Below are the code and all the weights of a small trained network. Each question names an input and a class and asks about switching units off, where a switched-off unit gives its printed mean instead of its output.

import numpy as np


def w(rows, s, z=0):
    codes = np.array(rows[::2]) - 128.0
    scale = np.full(codes.shape[1], s)
    scale[-1] = z or s
    return codes * scale


def norm(h):
    return h / np.sqrt((h * h).mean(-1, keepdims=True) + 1e-5)


def f(y):
    return np.maximum(y, 0)


def log_softmax(a):
    a = a - a.max(-1, keepdims=True)
    return a - np.log(np.exp(a).sum(-1, keepdims=True))


def net(x, mask):
    res = np.array(x, float).reshape(1, 2) / 4 @ E
    u = 0
    for l in range(2):
        y = f(norm(res) @ A[l][:, :-1].T + A[l][:, -1])
        res = res + np.where(mask[u : u + 4], y, B[l][:, -1]) @ B[l][:, :-1]
        u += 4
    return log_softmax(norm(res)[-1] @ U[:, :-1].T + U[:, -1])


A, B = {}, {}
E = w([
[68,212,98,254,30,207,24,188],'x0',
[191,178,180,142,152,100,117,240],'x1',
],0.0048)
A[0] = w([
[79,124,104,202,43,164,84,109,105],'0.n0',
[143,61,149,77,167,77,204,68,78],'0.n1',
[51,80,36,92,117,135,133,2,96],'0.n2',
[199,175,179,108,190,69,176,166,2],'0.n3',
],0.0069,0.0027)
B[0] = w([
[235,124,212,23,115,144,175,188,227],'0.n0',
[80,216,186,89,93,75,120,187,255],'0.n1',
[144,110,3,202,219,105,64,94,251],'0.n2',
[75,66,118,166,151,104,137,62,206],'0.n3',
],0.0063,0.0079)
A[1] = w([
[110,128,255,89,99,123,168,146,3],'1.n0',
[138,97,153,46,144,93,141,142,96],'1.n1',
[156,163,209,94,76,166,134,138,6],'1.n2',
[170,82,94,142,181,124,126,111,37],'1.n3',
],0.0097,0.0027)
B[1] = w([
[53,113,135,171,62,254,129,10,254],'1.n0',
[155,188,152,113,135,112,105,178,232],'1.n1',
[132,235,140,37,42,136,135,253,228],'1.n2',
[150,58,136,130,33,227,187,142,197],'1.n3',
],0.009,0.0057)
U = w([
[164,226,166,90,79,186,122,191,220],'0',
[151,155,181,195,177,79,77,182,107],'1',
[233,80,66,116,122,207,124,119,104],'2',
[44,180,236,114,123,127,152,57,161],'3',
[87,120,42,133,178,100,94,69,164],'4',
[150,136,150,135,127,107,92,108,2],'5',
[114,51,164,193,128,142,188,123,91],'6',
[124,221,140,63,202,2,129,128,134],'7',
],0.016,0.0053)

Each question gives the input, the list of numbers given to net, and the class t.
The units are the neurons (one row each of A and B). Each row of codes is followed by its name. A weight is (code - 128) times the scale printed after its matrix; where a second scale follows, it is the last column's (A, B and U).
mask holds one flag per neuron, layer by layer. A switched-off neuron (its flag False) gives its mean, the last column of its row in B, instead of its output. The means were averaged over made-up inputs and are rounded, as every weight is.
A unit's drop is (log p(t) with every unit on - log p(t) with that unit switched off) / (log p(t) with every unit on - log p(t) with every unit switched off).
The circuit of an input: a set's keep is (log p(t) with only the set's units on - log p(t) with every unit switched off) / (log p(t) with every unit on - log p(t) with every unit switched off). Starting from all 8 units, units are removed one at a time, each time the one whose removal leaves the highest keep (on an exact tie, the one counted first), for as long as the keep stays at least 0.8.
circuit, biggest first: the units of the circuit, biggest drop first
unit that matters most: the unit with the biggest drop
k most important neurons: the k neurons with the biggest drops, biggest first
top k neurons in layer l: the k neurons of layer l with the biggest drops, biggest first
drop when u is switched off: that unit's drop, to one decimal
input [-4,-7], class 4: circuit, biggest first -> 0.n2
input [-5,5], class 3: circuit, biggest first -> 0.n2; 1.n0
input [-4,-3], class 7: 2 most important neurons -> 0.n1; 1.n0
input [-7,3], class 3: circuit, biggest first -> 0.n2; 1.n0
input [0,-7], class 2: circuit, biggest first -> 1.n3; 0.n2
input [-4,-4], class 7: top 2 neurons in layer 0 -> 0.n1; 0.n3
input [-1,0], class 3: 3 most important neurons -> 0.n2; 0.n1; 0.n0
input [-1,4], class 6: circuit, biggest first -> 0.n1; 0.n3
input [-2,0], class 3: top 2 neurons in layer 0 -> 0.n1; 0.n2
input [-5,-1], class 7: circuit, biggest first -> 0.n1; 1.n3
input [0,-3], class 2: 2 most important neurons -> 0.n2; 1.n3
input [-7,-7], class 7: 4 most important neurons -> 0.n1; 1.n0; 0.n3; 1.n1
input [-4,6], class 3: 2 most important neurons -> 0.n2; 0.n3
input [-1,7], class 6: circuit, biggest first -> 0.n3; 1.n2
input [-8,8], class 3: 2 most important neurons -> 0.n2; 1.n0
input [-5,-6], class 4: 3 most important neurons -> 0.n2; 0.n0; 1.n2
input [0,3], class 6: 2 most important neurons -> 0.n1; 0.n0
input [4,-8], class 2: 2 most important neurons -> 0.n2; 0.n0
input [0,-8], class 2: unit that matters most -> 1.n3
input [5,-8], class 2: 2 most important neurons -> 0.n2; 0.n0
input [-3,-6], class 4: top 3 neurons in layer 0 -> 0.n2; 0.n1; 0.n0
input [2,-3], class 2: 3 most important neurons -> 0.n2; 0.n1; 1.n2
input [-2,-6], class 4: 3 most important neurons -> 0.n2; 0.n0; 0.n1
input [1,-6], class 2: drop when 1.n3 is switched off -> 0.2
